Below is a small trained network, with its code and all its weights. Each question gives an input and a class and asks what happens when units are switched off, that is, made to give their printed mean instead of their output.

import numpy as np


def w(rows, s, z=0):
    codes = np.array(rows[::2]) - 128.0
    scale = np.full(codes.shape[1], s)
    scale[-1] = z or s
    return codes * scale


def f(y):
    return y / 2 * (1 + np.tanh(0.7978845608 * (y + 0.044715 * y**3)))


def log_softmax(a):
    a = a - a.max(-1, keepdims=True)
    return a - np.log(np.exp(a).sum(-1, keepdims=True))


def net(x, mask):
    res = np.array(x, float).reshape(1, 4) / 4 @ E
    y = f(res @ A[0][:, :-1].T + A[0][:, -1])
    res = res + np.where(mask, y, B[0][:, -1]) @ B[0][:, :-1]
    return log_softmax(res[-1] @ U[:, :-1].T + U[:, -1])


A, B = {}, {}
E = w([
[149,46,192,112,158,195,116,200,186,238],'x0',
[225,107,145,168,169,99,239,208,112,53],'x1',
[184,171,132,252,170,178,54,82,128,95],'x2',
[48,210,205,159,76,77,145,176,18,244],'x3',
],0.012)
A[0] = w([
[144,121,163,229,101,103,188,184,131,170,161],'neuron 1',
[78,52,206,106,133,171,140,130,140,204,250],'neuron 2',
[198,73,133,131,135,166,210,192,237,81,255],'neuron 3',
[79,188,95,173,53,70,184,68,78,47,196],'neuron 4',
[81,137,212,200,162,191,3,177,114,190,236],'neuron 5',
[129,127,13,100,52,128,78,71,180,87,166],'neuron 6',
[100,254,50,201,118,106,144,114,15,147,191],'neuron 7',
],0.008,0.0036)
B[0] = w([
[210,149,137,191,57,50,157,163,74,106,186],'neuron 1',
[112,63,182,20,141,71,101,239,79,221,225],'neuron 2',
[163,60,161,134,136,73,201,130,254,99,230],'neuron 3',
[81,166,139,148,72,149,154,97,75,53,211],'neuron 4',
[187,109,189,136,160,151,47,57,90,222,250],'neuron 5',
[139,198,60,69,101,56,52,115,196,119,191],'neuron 6',
[66,193,183,189,138,199,142,170,105,105,218],'neuron 7',
],0.0099,0.019)
U = w([
[233,30,165,143,155,114,225,200,219,97,211],'0',
[2,78,161,41,107,92,99,210,136,195,138],'1',
[241,95,130,164,140,133,167,176,99,185,21],'2',
[171,154,174,178,166,164,75,45,129,206,119],'3',
[126,117,127,126,143,103,187,213,79,154,3],'4',
[158,119,8,75,97,110,137,86,185,81,185],'5',
[130,131,101,196,195,186,148,123,158,10,91],'6',
[71,140,158,146,84,158,227,134,82,107,184],'7',
],0.0099,0.0032)

Each question gives the input, the list of numbers given to net, and the class t.
The units are the neurons (one row each of A and B). Each row of codes is followed by its name. A weight is (code - 128) times the scale printed after its matrix; where a second scale follows, it is the last column's (A, B and U).
mask holds one flag per neuron, in row order. A switched-off neuron (its flag False) gives its mean, the last column of its row in B, instead of its output. The means were averaged over made-up inputs and are rounded, as every weight is.
A unit's drop is (log p(t) with every unit on - log p(t) with that unit switched off) / (log p(t) with every unit on - log p(t) with every unit switched off).
The circuit of an input: a set's keep is (log p(t) with only the set's units on - log p(t) with every unit switched off) / (log p(t) with every unit on - log p(t) with every unit switched off). Starting from all 7 units, units are removed one at a time, each time the one whose removal leaves the highest keep (on an exact tie, the one counted first), for as long as the keep stays at least 0.8.
units of the circuit, in order: the units of the circuit, biggest drop first
k most important neurons: the k neurons with the biggest drops, biggest first
drop of u: that unit's drop, to one decimal
input [-5,-7,2,-3], class 5: units of the circuit, in order -> (neuron 6)
input [-7,-8,0,0], class 7: 4 most important neurons -> (neuron 7; neuron 4; neuron 3; neuron 5)
input [-2,6,-2,2], class 7: units of the circuit, in order -> (neuron 4; neuron 2)
input [-4,-5,-5,-1], class 5: 2 most important neurons -> (neuron 2; neuron 6)
input [6,7,-7,6], class 0: 2 most important neurons -> (neuron 1; neuron 3)
input [7,5,-8,3], class 0: 2 most important neurons -> (neuron 3; neuron 1)
input [1,1,-4,0], class 0: units of the circuit, in order -> (neuron 6; neuron 7)
input [-7,-5,-8,2], class 7: 2 most important neurons -> (neuron 4; neuron 2)
input [-5,5,3,-3], class 6: 2 most important neurons -> (neuron 2; neuron 4)
input [-1,0,-4,6], class 7: drop of neuron 7 -> 0.2
input [-5,-1,7,-7], class 5: drop of neuron 6 -> 1.0
input [-6,0,3,-5], class 5: drop of neuron 6 -> 2.5
input [-1,-8,8,-8], class 5: drop of neuron 6 -> 1.2
input [-1,5,7,1], class 6: most important neuron -> (neuron 2)
